Below is a small trained network, with its code and all its weights. Each question gives an input and a target symbol and asks what happens when units are switched off, that is, made to give their printed mean instead of their output.

import numpy as np


def w(rows, s, z=0):
    codes = np.array(rows[::2]) - 128.0
    scale = np.full(codes.shape[1], s)
    scale[-1] = z or s
    return codes * scale


def f(y):
    return y / 2 * (1 + np.tanh(0.7978845608 * (y + 0.044715 * y**3)))


def softmax(a):
    e = np.exp(a - a.max(-1, keepdims=True))
    return e / e.sum(-1, keepdims=True)


def log_softmax(a):
    a = a - a.max(-1, keepdims=True)
    return a - np.log(np.exp(a).sum(-1, keepdims=True))


def net(x, mask):
    ids = ['ΓΘΦΨαβεημξσ'.index(c) for c in x.split()]
    T = len(ids)
    res = E[ids] + P[:T]
    r = res
    for j in range(2):
        rows = slice(4 * j, 4 * j + 4)
        q, k, v = (r @ M[0][rows].T for M in (Q, K, V))
        z = softmax(np.where(np.tri(T) > 0, q @ k.T / 4**0.5, -1e9)) @ v
        o = O[0][rows]
        res = res + np.where(mask[j], z, o[:, -1]) @ o[:, :-1]
    y = f(res @ A[0][:, :-1].T + A[0][:, -1])
    res = res + np.where(mask[2:6], y, B[0][:, -1]) @ B[0][:, :-1]
    return log_softmax(res[-1] @ U[:, :-1].T + U[:, -1])


Q, K, V, O, A, B = {}, {}, {}, {}, {}, {}
E = w([
[158,139,224],'Γ',
[136,57,233],'Θ',
[109,114,178],'Φ',
[127,139,201],'Ψ',
[120,159,159],'α',
[124,124,181],'β',
[105,134,182],'ε',
[105,248,120],'η',
[125,102,164],'μ',
[119,115,196],'ξ',
[105,90,158],'σ',
],0.014)
P = w([
[96,205,126],'0',
[254,143,156],'1',
[59,100,128],'2',
[130,193,183],'3',
[212,174,99],'4',
[65,35,196],'5',
],0.011)
Q[0] = w([
[124,197,201],'head 1',
[202,149,89],'head 1',
[141,126,64],'head 1',
[157,141,123],'head 1',
[182,186,125],'head 2',
[127,177,154],'head 2',
[254,200,143],'head 2',
[116,159,159],'head 2',
],0.009)
K[0] = w([
[121,178,171],'head 1',
[249,92,145],'head 1',
[218,197,136],'head 1',
[170,122,184],'head 1',
[142,227,182],'head 2',
[184,37,71],'head 2',
[85,150,103],'head 2',
[113,152,135],'head 2',
],0.012)
V[0] = w([
[174,128,170],'head 1',
[119,150,11],'head 1',
[51,72,148],'head 1',
[9,140,164],'head 1',
[47,117,66],'head 2',
[154,148,146],'head 2',
[180,136,136],'head 2',
[100,89,120],'head 2',
],0.013)
O[0] = w([
[222,127,33,170],'head 1',
[20,149,149,2],'head 1',
[212,204,255,102],'head 1',
[125,82,223,236],'head 1',
[73,239,105,37],'head 2',
[162,138,150,179],'head 2',
[158,31,102,143],'head 2',
[147,198,245,64],'head 2',
],0.0077,0.0067)
A[0] = w([
[145,56,164,134],'neuron 1',
[59,92,175,37],'neuron 2',
[145,12,57,143],'neuron 3',
[170,66,183,253],'neuron 4',
],0.012,0.0024)
B[0] = w([
[2,114,109,212],'neuron 1',
[105,60,167,161],'neuron 2',
[173,113,184,196],'neuron 3',
[183,208,51,253],'neuron 4',
],0.0094,0.016)
U = w([
[187,48,127,139],'Γ',
[132,134,9,140],'Θ',
[128,151,178,125],'Φ',
[116,121,113,180],'Ψ',
[89,27,133,160],'α',
[121,128,123,69],'β',
[129,164,190,37],'ε',
[54,173,69,200],'η',
[109,118,111,93],'μ',
[121,155,122,252],'ξ',
[143,123,204,72],'σ',
],0.013,0.004)

Each question gives the input, a string of symbols that net reads in full, and the target symbol t.
The units are the heads (4 rows each of Q, K, V and O) and the neurons (one row each of A and B). Each row of codes is followed by its name. A weight is (code - 128) times the scale printed after its matrix; where a second scale follows, it is the last column's (O, A, B and U).
mask holds one flag per unit, heads first, then neurons. A switched-off unit (its flag False) gives its mean, the last column of its rows in O or B, instead of its output. The means were averaged over made-up inputs and are rounded, as every weight is.
A unit's drop is (log p(t) with every unit on - log p(t) with that unit switched off) / (log p(t) with every unit on - log p(t) with every unit switched off).
The circuit of an input: a set's keep is (log p(t) with only the set's units on - log p(t) with every unit switched off) / (log p(t) with every unit on - log p(t) with every unit switched off). Starting from all 6 units, units are removed one at a time, each time the one whose removal leaves the highest keep (on an exact tie, the one counted first), for as long as the keep stays at least 0.8.
units of the circuit, in order: the units of the circuit, biggest drop first
most important unit: the unit with the biggest drop
k most important neurons: the k neurons with the biggest drops, biggest first
heads that matter: for each layer, one digit per head in row order, 1 if its drop is at least 0.15 and else 0, layers parted by /
drop of u: that unit's drop, to one decimal
input μ Γ η η σ, target Γ: units of the circuit, in order -> [neuron 3; head 1; neuron 1]
input Θ Ψ ε Θ, target Θ: 3 most important neurons -> [neuron 4; neuron 3; neuron 1]
input η Θ β, target α: units of the circuit, in order -> [neuron 1; head 2]
input η μ ξ, target α: heads that matter -> 10
input η β Φ, target α: units of the circuit, in order -> [neuron 2; head 1]
input η Θ η ε η α, target α: units of the circuit, in order -> [head 1; neuron 2]
input β η Φ η α, target Γ: units of the circuit, in order -> [neuron 4; neuron 3; neuron 1; head 1]
input Θ η Θ ε, target Θ: most important unit -> neuron 4
input Γ Γ Θ Θ η, target Γ: units of the circuit, in order -> [neuron 3; neuron 4; head 2; head 1]
input Θ Γ Θ Φ, target Θ: units of the circuit, in order -> [neuron 4; head 1; neuron 3; neuron 2]
input Γ Θ ξ η ε, target Γ: units of the circuit, in order -> [neuron 3; head 1; head 2]
input μ Γ σ β Ψ, target Γ: 3 most important neurons -> [neuron 3; neuron 1; neuron 4]
input Θ Ψ η Θ Θ, target Θ: heads that matter -> 00
input η Γ η η Ψ, target Γ: 2 most important neurons -> [neuron 4; neuron 3]
input η η Γ, target α: most important unit -> head 1
input Θ ξ ξ Θ η, target Γ: 3 most important neurons -> [neuron 4; neuron 3; neuron 1]
input η Θ ξ, target α: 2 most important neurons -> [neuron 1; neuron 2]
input η μ β, target α: 2 most important neurons -> [neuron 2; neuron 1]
input Θ η Φ μ, target Θ: 3 most important neurons -> [neuron 4; neuron 3; neuron 2]
input η η μ, target α: 2 most important neurons -> [neuron 2; neuron 4]
input η Θ Φ, target α: most important unit -> neuron 1
input η ε α, target α: 2 most important neurons -> [neuron 2; neuron 4]
input Θ η ξ Γ, target Θ: drop of head 1 -> 0.2
input η η η Ψ Θ η, target α: drop of neuron 2 -> 0.3
input ε Φ η Ψ η η, target α: drop of neuron 2 -> 0.4
